Below are the code and all the weights of a small trained network. Each question names an input and a target symbol and asks about switching units off, where a switched-off unit gives its printed mean instead of its output.

import numpy as np


def w(rows, s, z=0):
    codes = np.array(rows[::2]) - 128.0
    scale = np.full(codes.shape[1], s)
    scale[-1] = z or s
    return codes * scale


def f(y):
    return y / 2 * (1 + np.tanh(0.7978845608 * (y + 0.044715 * y**3)))


def softmax(a):
    e = np.exp(a - a.max(-1, keepdims=True))
    return e / e.sum(-1, keepdims=True)


def log_softmax(a):
    a = a - a.max(-1, keepdims=True)
    return a - np.log(np.exp(a).sum(-1, keepdims=True))


def net(x, mask):
    ids = ['βγζθλπτψω'.index(c) for c in x.split()]
    T = len(ids)
    res = E[ids] + P[:T]
    u = 0
    for l in range(2):
        q, k, v = (res @ M[l].T for M in (Q, K, V))
        z = softmax(np.where(np.tri(T) > 0, q @ k.T / 4**0.5, -1e9)) @ v
        res = res + np.where(mask[u], z, O[l][:, -1]) @ O[l][:, :-1]
        u += 1
        y = f(res @ A[l][:, :-1].T + A[l][:, -1])
        res = res + np.where(mask[u : u + 4], y, B[l][:, -1]) @ B[l][:, :-1]
        u += 4
    return log_softmax(res[-1] @ U[:, :-1].T + U[:, -1])


Q, K, V, O, A, B = {}, {}, {}, {}, {}, {}
E = w([
[144,150,78],'β',
[70,131,9],'γ',
[138,148,79],'ζ',
[141,145,79],'θ',
[88,40,123],'λ',
[156,214,63],'π',
[87,96,128],'τ',
[178,186,212],'ψ',
[40,193,122],'ω',
],0.014)
P = w([
[247,146,32],'0',
[200,142,12],'1',
[179,143,29],'2',
[154,145,48],'3',
[134,147,70],'4',
[112,151,89],'5',
[87,157,109],'6',
[66,158,126],'7',
[36,166,149],'8',
[23,174,165],'9',
[2,172,184],'10',
],0.0082)
Q[0] = w([
[227,143,209],'0.h1',
[120,244,75],'0.h1',
[216,155,210],'0.h1',
[159,30,239],'0.h1',
],0.011)
K[0] = w([
[211,178,65],'0.h1',
[62,197,176],'0.h1',
[227,203,9],'0.h1',
[184,102,76],'0.h1',
],0.013)
V[0] = w([
[65,19,212],'0.h1',
[253,140,66],'0.h1',
[133,38,125],'0.h1',
[142,140,130],'0.h1',
],0.0059)
O[0] = w([
[26,76,53,3],'0.h1',
[110,132,253,177],'0.h1',
[7,68,144,85],'0.h1',
[127,149,139,131],'0.h1',
],0.0047,0.0039)
A[0] = w([
[135,180,254,254],'0.n1',
[75,245,203,177],'0.n2',
[64,26,160,159],'0.n3',
[176,86,217,244],'0.n4',
],0.0086,0.0067)
B[0] = w([
[95,175,254,255],'0.n1',
[60,195,141,237],'0.n2',
[244,107,175,152],'0.n3',
[90,115,234,198],'0.n4',
],0.0093,0.0069)
Q[1] = w([
[78,138,94],'1.h1',
[76,65,148],'1.h1',
[136,44,151],'1.h1',
[103,247,80],'1.h1',
],0.013)
K[1] = w([
[86,100,87],'1.h1',
[189,2,134],'1.h1',
[234,78,146],'1.h1',
[18,172,102],'1.h1',
],0.0083)
V[1] = w([
[3,158,170],'1.h1',
[20,72,85],'1.h1',
[214,161,65],'1.h1',
[191,215,143],'1.h1',
],0.0058)
O[1] = w([
[211,198,87,249],'1.h1',
[197,17,138,71],'1.h1',
[2,26,86,52],'1.h1',
[65,241,52,197],'1.h1',
],0.0056,0.013)
A[1] = w([
[137,222,163,1],'1.n1',
[100,118,3,119],'1.n2',
[92,140,245,207],'1.n3',
[234,137,25,135],'1.n4',
],0.0078,0.0092)
B[1] = w([
[80,66,56,249],'1.n1',
[29,41,196,148],'1.n2',
[160,96,178,226],'1.n3',
[155,3,130,167],'1.n4',
],0.013,0.019)
U = w([
[117,148,197,68],'β',
[45,70,118,18],'γ',
[132,134,132,145],'ζ',
[36,206,95,81],'θ',
[251,40,150,101],'λ',
[164,129,51,130],'π',
[237,189,138,244],'τ',
[221,213,135,255],'ψ',
[66,113,107,141],'ω',
],0.013,0.0087)

Each question gives the input, a string of symbols that net reads in full, and the target symbol t.
The units are the heads (4 rows each of Q, K, V and O) and the neurons (one row each of A and B). Each row of codes is followed by its name. A weight is (code - 128) times the scale printed after its matrix; where a second scale follows, it is the last column's (O, A, B and U).
mask holds one flag per unit, layer by layer, with each layer's heads first. A switched-off unit (its flag False) gives its mean, the last column of its rows in O or B, instead of its output. The means were averaged over made-up inputs and are rounded, as every weight is.
A unit's drop is (log p(t) with every unit on - log p(t) with that unit switched off) / (log p(t) with every unit on - log p(t) with every unit switched off).
The circuit of an input: a set's keep is (log p(t) with only the set's units on - log p(t) with every unit switched off) / (log p(t) with every unit on - log p(t) with every unit switched off). Starting from all 10 units, units are removed one at a time, each time the one whose removal leaves the highest keep (on an exact tie, the one counted first), for as long as the keep stays at least 0.8.
units of the circuit, in order: the units of the circuit, biggest drop first
most important unit: the unit with the biggest drop
k most important neurons: the k neurons with the biggest drops, biggest first
k most important neurons of layer l: the k neurons of layer l with the biggest drops, biggest first
input ζ λ λ θ, target γ: units of the circuit, in order : [0.n1; 1.h1]
input λ λ λ ψ θ γ ζ, target τ: units of the circuit, in order : [1.n1; 1.n2]
input τ γ ω λ β γ, target γ: units of the circuit, in order : [1.n2; 0.n1; 1.h1]
input γ ω λ ζ, target λ: 2 most important neurons of layer 1 : [1.n1; 1.n4]
input ζ τ π, target ω: units of the circuit, in order : [1.h1]
input λ ζ ψ ζ ψ β, target π: 3 most important neurons : [0.n2; 0.n1; 1.n3]
input λ ζ θ ζ θ β ζ β, target ψ: 3 most important neurons : [1.n1; 1.n2; 1.n4]
input ω λ τ λ τ, target λ: units of the circuit, in order : [1.n1; 1.h1]
input θ ζ θ ζ ζ γ ψ θ, target π: 4 most important neurons : [0.n2; 1.n3; 0.n1; 1.n1]
input θ β ψ β τ ζ γ, target γ: units of the circuit, in order : [0.n1; 1.n2; 1.h1]
input ζ ψ ψ ψ θ ζ π ψ π, target π: 2 most important neurons : [0.n2; 0.n1]
input γ ζ γ ω ζ, target λ: units of the circuit, in order : [1.n4; 0.n2; 0.n1]
input λ τ ω, target θ: 3 most important neurons of layer 1 : [1.n3; 1.n4; 1.n1]
input τ τ τ ψ ψ ψ τ, target ψ: units of the circuit, in order : [1.n1; 1.n2]
input ψ θ ω τ ζ ψ π, target π: 2 most important neurons : [0.n1; 0.n2]
input ω ζ τ ω, target θ: 3 most important neurons : [1.n3; 1.n4; 0.n4]
input ψ ψ λ γ ζ ψ ζ ψ, target β: units of the circuit, in order : [0.n1]
input γ ζ β ζ θ θ λ ζ π, target θ: 3 most important neurons of layer 1 : [1.n3; 1.n4; 1.n1]
input γ ζ ζ π, target θ: units of the circuit, in order : [1.h1; 0.h1; 1.n4]
input τ λ ω θ β λ β π β ζ, target θ: units of the circuit, in order : [1.n4]
input λ ψ θ γ ψ ω ψ π ψ ζ ζ, target π: 4 most important neurons : [0.n2; 0.n1; 0.n4; 1.n4]
input ψ ω γ τ π θ λ ζ λ ζ, target γ: units of the circuit, in order : [0.h1; 1.h1; 0.n3]
input π τ ω τ π, target λ: units of the circuit, in order : [1.n4; 0.n1]
input θ λ ζ ψ τ γ γ θ, target τ: units of the circuit, in order : [1.n1; 1.n2]
input π ζ ζ ω θ θ, target λ: units of the circuit, in order : [1.n4; 0.n1; 0.h1]
input ζ ψ λ θ ψ ζ τ ψ ω λ θ, target λ: 3 most important neurons of layer 0 : [0.n2; 0.n1; 0.n4]
input θ ψ λ τ τ λ θ π θ, target θ: most important unit : 1.n3
input ψ ω τ, target ψ: 3 most important neurons of layer 1 : [1.n1; 1.n3; 1.n2]
input τ θ τ ψ γ θ, target π: 3 most important neurons : [0.n1; 0.n2; 0.n4]
input β θ τ λ λ ψ π β γ ζ ζ, target ψ: 3 most important neurons : [1.n1; 1.n2; 1.n4]
